Below is a small trained network, with its code and all its weights. Each question gives an input and a target symbol and asks what happens when units are switched off, that is, made to give their printed mean instead of their output.

import numpy as np


def w(rows, s, z=0):
    codes = np.array(rows[::2]) - 128.0
    scale = np.full(codes.shape[1], s)
    scale[-1] = z or s
    return codes * scale


def f(y):
    return np.maximum(y, 0)


def softmax(a):
    e = np.exp(a - a.max(-1, keepdims=True))
    return e / e.sum(-1, keepdims=True)


def log_softmax(a):
    a = a - a.max(-1, keepdims=True)
    return a - np.log(np.exp(a).sum(-1, keepdims=True))


def net(x, mask):
    ids = ['αεζθλμξπτψ'.index(c) for c in x.split()]
    T = len(ids)
    res = E[ids] + P[:T]
    u = 0
    for l in range(2):
        q, k, v = (res @ M[l].T for M in (Q, K, V))
        z = softmax(np.where(np.tri(T) > 0, q @ k.T / 3**0.5, -1e9)) @ v
        res = res + np.where(mask[u], z, O[l][:, -1]) @ O[l][:, :-1]
        u += 1
        y = f(res @ A[l][:, :-1].T + A[l][:, -1])
        res = res + np.where(mask[u : u + 8], y, B[l][:, -1]) @ B[l][:, :-1]
        u += 8
    return log_softmax(res[-1] @ U[:, :-1].T + U[:, -1])


Q, K, V, O, A, B = {}, {}, {}, {}, {}, {}
E = w([
[158,112,179,216,89,87,61,182,75],'α',
[194,86,198,51,124,136,177,175,140],'ε',
[156,48,64,185,160,141,100,52,78],'ζ',
[147,157,146,147,127,147,160,218,3],'θ',
[126,141,152,104,95,27,141,136,119],'λ',
[145,117,90,159,155,193,214,85,40],'μ',
[83,68,150,205,199,121,155,145,100],'ξ',
[86,133,113,84,121,81,224,21,147],'π',
[96,164,67,177,171,40,109,140,26],'τ',
[123,135,130,220,88,107,220,55,126],'ψ',
],0.013)
P = w([
[123,124,206,86,192,176,94,66,63],'0',
[188,98,208,132,135,46,158,34,58],'1',
[109,27,128,96,50,113,148,96,8],'2',
[132,135,163,113,196,169,114,102,95],'3',
[188,119,177,161,134,42,170,70,95],'4',
[111,51,99,121,53,102,158,132,44],'5',
[131,151,131,142,196,169,127,136,128],'6',
[180,138,148,193,134,46,186,100,123],'7',
[100,73,73,155,51,104,171,165,73],'8',
[124,178,100,171,195,163,145,168,159],'9',
[165,164,122,219,139,35,203,134,152],'10',
[90,98,36,188,52,95,174,194,102],'11',
[119,205,65,190,201,171,160,187,186],'12',
[158,128,174,193,120,59,174,124,142],'13',
],0.011)
Q[0] = w([
[102,12,48,185,18,111,208,199,2],'0.h1',
[252,152,202,226,215,13,248,95,67],'0.h1',
[122,67,81,204,205,19,242,161,14],'0.h1',
],0.0089)
K[0] = w([
[123,146,94,241,155,131,178,162,125],'0.h1',
[144,198,65,120,136,197,92,190,246],'0.h1',
[103,167,50,165,126,126,154,168,197],'0.h1',
],0.012)
V[0] = w([
[169,184,139,170,75,249,149,72,72],'0.h1',
[227,117,75,211,83,181,87,168,96],'0.h1',
[129,120,149,169,150,126,1,203,148],'0.h1',
],0.0072)
O[0] = w([
[254,132,71,209,106,155,58,121,138,254],'0.h1',
[255,112,44,87,129,84,119,114,159,227],'0.h1',
[142,121,150,90,205,35,115,160,148,117],'0.h1',
],0.0095,0.0029)
A[0] = w([
[152,160,168,156,172,141,128,174,64,177],'0.n1',
[154,119,132,114,254,243,119,189,115,231],'0.n2',
[138,112,115,91,25,103,172,137,100,167],'0.n3',
[35,174,146,138,156,113,113,132,124,230],'0.n4',
[139,109,156,85,32,104,156,89,188,149],'0.n5',
[164,140,99,127,168,100,161,30,142,155],'0.n6',
[99,87,103,179,39,62,117,155,89,98],'0.n7',
[167,154,176,125,142,101,203,76,113,254],'0.n8',
],0.0075,0.0025)
B[0] = w([
[156,95,121,137,192,109,131,135,120,255],'0.n1',
[116,118,139,138,251,179,126,117,144,215],'0.n2',
[130,76,68,168,146,153,119,89,136,203],'0.n3',
[127,117,92,190,100,132,120,118,105,181],'0.n4',
[140,111,103,196,202,172,115,125,74,148],'0.n5',
[104,128,113,106,149,87,76,111,147,194],'0.n6',
[170,79,132,137,135,128,186,97,144,229],'0.n7',
[115,105,153,137,139,77,99,141,137,229],'0.n8',
],0.011,0.0076)
Q[1] = w([
[105,59,69,101,82,144,161,174,83],'1.h1',
[218,42,79,236,254,72,178,92,23],'1.h1',
[119,76,74,149,92,123,222,90,94],'1.h1',
],0.0086)
K[1] = w([
[133,208,104,227,142,36,212,117,110],'1.h1',
[91,210,35,132,141,126,175,208,254],'1.h1',
[117,161,88,180,138,111,233,87,170],'1.h1',
],0.0073)
V[1] = w([
[188,146,121,154,124,99,176,254,48],'1.h1',
[161,160,179,125,72,104,202,130,171],'1.h1',
[157,64,182,139,132,154,171,174,224],'1.h1',
],0.0079)
O[1] = w([
[140,189,225,123,140,148,100,36,1,174],'1.h1',
[181,51,125,152,192,141,147,141,81,4],'1.h1',
[94,35,182,163,56,189,62,180,96,133],'1.h1',
],0.0085,0.017)
A[1] = w([
[91,27,91,154,167,183,156,178,233,4],'1.n1',
[40,7,47,150,10,189,196,182,55,145],'1.n2',
[135,110,224,155,135,167,151,160,2,148],'1.n3',
[80,148,220,124,237,251,91,212,60,100],'1.n4',
[21,174,169,70,133,48,85,126,170,127],'1.n5',
[157,63,29,181,66,205,94,30,77,10],'1.n6',
[34,243,84,141,146,230,104,103,64,127],'1.n7',
[100,56,173,171,72,9,152,105,168,198],'1.n8',
],0.0053,0.0036)
B[1] = w([
[124,157,216,108,193,51,170,222,159,175],'1.n1',
[83,114,186,126,125,72,72,66,219,224],'1.n2',
[60,134,96,76,77,123,122,107,146,252],'1.n3',
[107,159,103,149,110,119,212,90,165,250],'1.n4',
[163,162,165,138,104,174,127,227,110,195],'1.n5',
[161,166,172,130,119,133,173,254,113,241],'1.n6',
[72,25,59,117,160,56,95,186,90,219],'1.n7',
[136,121,92,57,139,204,168,141,79,254],'1.n8',
],0.0087,0.0078)
U = w([
[145,208,93,215,66,169,142,136,169,174],'α',
[147,248,193,41,139,150,215,144,171,104],'ε',
[150,79,135,77,184,56,85,197,85,2],'ζ',
[104,170,131,64,70,203,134,254,64,215],'θ',
[130,105,70,105,169,160,226,59,93,130],'λ',
[127,135,190,233,158,89,158,154,145,14],'μ',
[152,182,201,218,124,103,70,73,151,163],'ξ',
[155,131,103,39,133,73,145,145,206,109],'π',
[195,19,88,162,198,180,109,157,101,155],'τ',
[85,55,102,142,65,92,74,113,158,197],'ψ',
],0.0066,0.0052)

Each question gives the input, a string of symbols that net reads in full, and the target symbol t.
The units are the heads (3 rows each of Q, K, V and O) and the neurons (one row each of A and B). Each row of codes is followed by its name. A weight is (code - 128) times the scale printed after its matrix; where a second scale follows, it is the last column's (O, A, B and U).
mask holds one flag per unit, layer by layer, with each layer's heads first. A switched-off unit (its flag False) gives its mean, the last column of its rows in O or B, instead of its output. The means were averaged over made-up inputs and are rounded, as every weight is.
A unit's drop is (log p(t) with every unit on - log p(t) with that unit switched off) / (log p(t) with every unit on - log p(t) with every unit switched off).
The circuit of an input: a set's keep is (log p(t) with only the set's units on - log p(t) with every unit switched off) / (log p(t) with every unit on - log p(t) with every unit switched off). Starting from the 12 units with the biggest drops (on a tie, the unit counted first), units are removed one at a time, each time the one whose removal leaves the highest keep (on an exact tie, the one counted first), for as long as the keep stays at least 0.8.
circuit, biggest first: the units of the circuit, biggest drop first
unit that matters most: the unit with the biggest drop
top k neurons: the k neurons with the biggest drops, biggest first
k most important neurons of layer l: the k neurons of layer l with the biggest drops, biggest first
input θ θ τ τ λ θ τ ξ ξ τ λ ε, target λ: top 2 neurons -> [0.n3 1.n6]
input θ π ε ξ ξ τ θ ξ θ θ ξ ζ θ θ, target ξ: circuit, biggest first -> [1.h1 1.n8]
input π λ ζ ξ ε λ θ ξ θ, target ψ: top neuron -> [1.n2]
input μ θ θ λ, target θ: 3 most important neurons of layer 1 -> [1.n5 1.n2 1.n4]
input ξ τ ξ ε τ θ ψ π, target τ: circuit, biggest first -> [1.h1 0.n5]
input λ θ ξ π ξ μ, target π: 2 most important neurons of layer 1 -> [1.n2 1.n1]
input μ ξ λ ξ θ α θ θ ζ, target θ: circuit, biggest first -> [1.n6 0.n1]
input θ θ θ τ θ α ξ θ θ θ θ ε ξ, target μ: circuit, biggest first -> [0.n2 1.n1 1.h1]
input θ θ ξ λ θ π τ λ ξ θ ξ θ τ μ, target ε: circuit, biggest first -> [0.h1 1.h1 0.n7]
input θ α τ θ ξ, target ξ: circuit, biggest first -> [1.h1 0.h1 1.n7]
input ξ ξ π θ π ξ ξ α τ π ζ, target μ: circuit, biggest first -> [0.h1 1.h1 1.n1]
input θ λ θ θ θ θ λ θ θ, target τ: circuit, biggest first -> [1.h1 0.n3]
input τ τ λ θ μ θ, target α: circuit, biggest first -> [0.h1 1.n8]
input θ θ θ θ θ μ α ξ θ ξ θ π, target π: circuit, biggest first -> [1.h1 0.n3 1.n1]
input θ θ θ τ θ θ μ ε λ, target α: circuit, biggest first -> [0.h1 1.n7]
input π λ θ α α θ λ θ ξ μ τ, target α: circuit, biggest first -> [0.h1 0.n2]
input θ π θ τ λ τ ξ λ ξ ξ ψ μ, target μ: 3 most important neurons of layer 1 -> [1.n2 1.n6 1.n1]
input θ λ θ θ τ ψ θ τ ζ θ α ψ, target μ: top 3 neurons -> [1.n6 1.n2 0.n7]
input ζ τ ε θ θ α, target θ: unit that matters most -> 1.n6
input ζ ξ ξ ξ ξ π θ τ ξ ξ λ ψ θ, target λ: unit that matters most -> 1.n4
input θ θ θ θ ψ θ, target μ: 4 most important neurons of layer 0 -> [0.n3 0.n6 0.n7 0.n1]
input λ μ λ, target α: 2 most important neurons of layer 0 -> [0.n5 0.n1]
input θ α τ τ ξ τ τ α μ θ τ ψ, target μ: 3 most important neurons of layer 0 -> [0.n7 0.n3 0.n1]
